Each row has a hidden value; after the row comes its grade, the name of the range that the value falls in. Each part has its own.
[-16 -15   9   3  -3 -43   1   0  -2   3   0  -5   0   3  -4  -7   5   4
   5   4   3 -10  -2   8  -1   0   2   0  30   0  -5   0]
U
[ -7  -7   8   0  -1 -30   0   1  -1   3  -2  -5  -1   2  -3  -4   3   5
   0  10   1  -4  -1   5  -4   1   1   1  19   0  -3  -2]
R
[ -8 -12  10   0  -1 -33   4   1  -1   2   5  -6  -1   2  -1 -10   2   3
   7   5   1  -8  -1   7  -3   1  -1   1  26   1  -3   2]
F
[ -6 -10   8   0  -1 -33   2   2  -1   2   2  -4  -2   2  -2  -7 -10   3
   4   8   0  -6   0   5  -4   1   0   1  17   1  -3   0]
U
[ -8  -8   6   2  -2 -29   0   0  -1   3  -2  -4   0   3  -4  -4  -1   4
   1   6   2  -8  -1   5  -2   1   1   0  17   0  -4  -1]
R
[ -5  -5  11  -1   0 -32   3   2  -1   3  -3  -5  -3   2  -2  -5   4   2
  -1  13   0  -2   0   5  -4   2   0   1  16   1  -3  -3]
F
[-14  -9  -2   7  -6 -19  -3  -3  -2   4  -8  -3   3   4  -7   3  -6   5
  -2  -2   5 -15  -3   4   3  -1   4  -1   9  -2  -4  -1]
F
[ -5  -3   0   2  -2 -12  -3   0  -2   3  -6  -4   0   3  -4   3   6   3
  -5   6   2  -6  -1   2  -2   1   2   0   1  -1  -3  -3]
U
